Below is a small trained network, with its code and all its weights. Each question gives an input and a target symbol and asks what happens when units are switched off, that is, made to give their printed mean instead of their output.

import numpy as np


def w(rows, s, z=0):
    codes = np.array(rows[::2]) - 128.0
    scale = np.full(codes.shape[1], s)
    scale[-1] = z or s
    return codes * scale


def f(y):
    return y / 2 * (1 + np.tanh(0.7978845608 * (y + 0.044715 * y**3)))


def softmax(a):
    e = np.exp(a - a.max(-1, keepdims=True))
    return e / e.sum(-1, keepdims=True)


def log_softmax(a):
    a = a - a.max(-1, keepdims=True)
    return a - np.log(np.exp(a).sum(-1, keepdims=True))


def net(x, mask):
    ids = ['ΛΠΦΩαγδεζηθμτψ'.index(c) for c in x.split()]
    T = len(ids)
    res = E[ids] + P[:T]
    u = 0
    for l in range(3):
        q, k, v = (res @ M[l].T for M in (Q, K, V))
        z = softmax(np.where(np.tri(T) > 0, q @ k.T / 4**0.5, -1e9)) @ v
        res = res + np.where(mask[u], z, O[l][:, -1]) @ O[l][:, :-1]
        u += 1
        y = f(res @ A[l][:, :-1].T + A[l][:, -1])
        res = res + np.where(mask[u : u + 4], y, B[l][:, -1]) @ B[l][:, :-1]
        u += 4
    return log_softmax(res[-1] @ U[:, :-1].T + U[:, -1])


Q, K, V, O, A, B = {}, {}, {}, {}, {}, {}
E = w([
[117,51,206],'Λ',
[119,104,153],'Π',
[131,211,83],'Φ',
[67,99,62],'Ω',
[114,87,162],'α',
[199,254,222],'γ',
[116,97,153],'δ',
[119,97,168],'ε',
[199,49,23],'ζ',
[64,26,124],'η',
[140,117,195],'θ',
[203,168,39],'μ',
[116,112,137],'τ',
[111,93,156],'ψ',
],0.01)
P = w([
[247,42,166],'0',
[245,55,154],'1',
[251,54,163],'2',
[244,48,160],'3',
[244,37,147],'4',
[245,16,157],'5',
[246,27,153],'6',
[243,5,152],'7',
],0.002)
Q[0] = w([
[1,113,230],'0.h0',
[68,49,90],'0.h0',
[175,104,32],'0.h0',
[133,40,36],'0.h0',
],0.0097)
K[0] = w([
[2,30,225],'0.h0',
[95,42,88],'0.h0',
[184,130,18],'0.h0',
[148,51,13],'0.h0',
],0.0094)
V[0] = w([
[30,92,168],'0.h0',
[14,68,169],'0.h0',
[63,253,155],'0.h0',
[52,210,161],'0.h0',
],0.0054)
O[0] = w([
[82,33,138,138],'0.h0',
[85,2,134,156],'0.h0',
[56,244,214,2],'0.h0',
[41,200,159,38],'0.h0',
],0.0049,0.0036)
A[0] = w([
[137,53,248,173],'0.n0',
[21,145,153,57],'0.n1',
[182,48,55,253],'0.n2',
[239,145,1,198],'0.n3',
],0.0075,0.0067)
B[0] = w([
[47,171,235,177],'0.n0',
[198,91,88,117],'0.n1',
[137,58,154,248],'0.n2',
[253,73,110,181],'0.n3',
],0.0072,0.014)
Q[1] = w([
[155,243,177],'1.h0',
[210,142,253],'1.h0',
[95,210,97],'1.h0',
[208,88,225],'1.h0',
],0.0052)
K[1] = w([
[105,255,149],'1.h0',
[225,250,131],'1.h0',
[59,180,178],'1.h0',
[239,169,106],'1.h0',
],0.0051)
V[1] = w([
[24,162,45],'1.h0',
[14,122,184],'1.h0',
[4,158,109],'1.h0',
[219,76,194],'1.h0',
],0.0041)
O[1] = w([
[52,23,159,24],'1.h0',
[130,2,105,46],'1.h0',
[93,3,142,11],'1.h0',
[180,240,77,238],'1.h0',
],0.004,0.011)
A[1] = w([
[155,241,166,2],'1.n0',
[180,254,136,217],'1.n1',
[212,20,130,19],'1.n2',
[183,52,62,110],'1.n3',
],0.0052,0.0064)
B[1] = w([
[30,72,160,155],'1.n0',
[207,155,181,252],'1.n1',
[81,254,12,150],'1.n2',
[175,133,14,159],'1.n3',
],0.0064,0.011)
Q[2] = w([
[201,253,221],'2.h0',
[38,2,44],'2.h0',
[51,7,47],'2.h0',
[111,46,83],'2.h0',
],0.0058)
K[2] = w([
[234,42,192],'2.h0',
[23,200,42],'2.h0',
[18,207,51],'2.h0',
[3,178,84],'2.h0',
],0.0037)
V[2] = w([
[86,96,120],'2.h0',
[99,106,254],'2.h0',
[82,86,143],'2.h0',
[132,146,58],'2.h0',
],0.0068)
O[2] = w([
[118,177,154,54],'2.h0',
[165,101,253,2],'2.h0',
[122,166,162,32],'2.h0',
[99,140,68,180],'2.h0',
],0.006,0.015)
A[2] = w([
[1,82,215,75],'2.n0',
[157,139,52,2],'2.n1',
[143,152,64,13],'2.n2',
[83,29,125,143],'2.n3',
],0.0084)
B[2] = w([
[5,253,127,168],'2.n0',
[45,125,210,252],'2.n1',
[40,124,209,228],'2.n2',
[42,42,52,176],'2.n3',
],0.0077,0.012)
U = w([
[27,195,215,3],'Λ',
[137,115,156,147],'Π',
[229,182,61,191],'Φ',
[182,62,2,143],'Ω',
[110,122,162,127],'α',
[150,229,202,71],'γ',
[133,117,149,144],'δ',
[114,131,165,128],'ε',
[52,227,69,87],'ζ',
[27,37,101,29],'η',
[115,157,198,138],'θ',
[137,145,121,103],'μ',
[170,99,123,186],'τ',
[115,132,153,121],'ψ',
],0.0086,0.0079)

Each question gives the input, a string of symbols that net reads in full, and the target symbol t.
The units are the heads (4 rows each of Q, K, V and O) and the neurons (one row each of A and B). Each row of codes is followed by its name. A weight is (code - 128) times the scale printed after its matrix; where a second scale follows, it is the last column's (O, A, B and U).
mask holds one flag per unit, layer by layer, with each layer's heads first. A switched-off unit (its flag False) gives its mean, the last column of its rows in O or B, instead of its output. The means were averaged over made-up inputs and are rounded, as every weight is.
A unit's drop is (log p(t) with every unit on - log p(t) with that unit switched off) / (log p(t) with every unit on - log p(t) with every unit switched off).
The circuit of an input: a set's keep is (log p(t) with only the set's units on - log p(t) with every unit switched off) / (log p(t) with every unit on - log p(t) with every unit switched off). Starting from the 12 units with the biggest drops (on a tie, the unit counted first), units are removed one at a time, each time the one whose removal leaves the highest keep (on an exact tie, the one counted first), for as long as the keep stays at least 0.8.
units of the circuit, in order: the units of the circuit, biggest drop first
top k neurons: the k neurons with the biggest drops, biggest first
top k neurons in layer l: the k neurons of layer l with the biggest drops, biggest first
input θ Ω Ω Ω τ δ η γ, target γ: units of the circuit, in order	2.h0, 0.h0
input η τ η η Φ η μ α, target Φ: units of the circuit, in order	2.n1, 2.n2
input η μ Π η ε γ, target Φ: top 2 neurons	2.n1, 2.n2
input ζ Ω Λ η Λ ζ δ, target ζ: top 4 neurons	0.n3, 1.n3, 0.n0, 1.n2
input η τ Ω Φ η, target η: units of the circuit, in order	1.h0, 1.n1
input ζ γ η, target ζ: top neuron in layer 1	1.n3
input Λ η θ η ζ Λ Ω θ, target ζ: top 2 neurons in layer 1	1.n1, 1.n3
input ζ Φ Ω η η α γ, target ζ: units of the circuit, in order	0.h0, 0.n3, 2.h0, 1.n3
input Ω Ω Ω Ω ε ζ δ ψ, target ζ: top 2 neurons	0.n3, 1.n1
input γ Ω η Λ, target Λ: units of the circuit, in order	2.h0, 0.n0, 0.n3, 0.h0
input Λ γ Π ζ Π, target ζ: top 4 neurons	0.n3, 1.n1, 1.n3, 0.n0
input μ ζ η ζ Ω, target Φ: units of the circuit, in order	1.h0, 0.h0, 0.n3
input η Ω θ Π ζ, target ζ: top 2 neurons in layer 1	1.n1, 1.n2
input ψ τ θ ζ α, target ζ: top 2 neurons	0.n3, 1.n1
input Ω Ω Ω ζ Φ ψ τ, target ζ: top neuron in layer 1	1.n3
input γ δ Ω γ μ η Π Λ, target Φ: top 2 neurons	0.n3, 2.n1
input Φ γ η Λ τ η η, target η: top 2 neurons	2.n3, 0.n3
input ζ Π η ζ γ, target ζ: units of the circuit, in order	0.n3, 0.h0, 2.h0, 1.n3
input μ Λ ζ Φ Λ η, target Φ: top 4 neurons	1.n2, 0.n3, 1.n1, 2.n3
input μ Φ Ω ψ, target Φ: top 2 neurons	2.n1, 2.n2
input Φ ζ ζ Φ Ω ζ, target ζ: top 4 neurons	2.n1, 2.n2, 1.n2, 0.n3
input ζ η Λ θ, target ζ: top 2 neurons in layer 1	1.n3, 1.n2
input Ω Φ Λ ζ Ω δ, target ζ: top 3 neurons in layer 1	1.n1, 1.n3, 1.n2
input η η δ μ η η θ, target Φ: top 3 neurons	0.n3, 2.n1, 2.n2
input ζ μ Π, target Φ: top 2 neurons	1.n1, 1.n2
input Λ Ω Ω ψ ζ Λ θ Ω, target ζ: top 3 neurons	0.n3, 1.n1, 2.n1
input τ θ μ Λ Φ ζ η, target Φ: top 3 neurons	1.n2, 0.n3, 2.n3
input Φ ζ μ Ω γ Ω δ, target Φ: top 2 neurons in layer 1	1.n1, 1.n2
input ζ Λ Φ θ ε, target ζ: top 3 neurons in layer 0	0.n3, 0.n0, 0.n2
input Ω Ω θ δ Ω, target Ω: top 4 neurons	2.n1, 2.n2, 0.n0, 1.n1
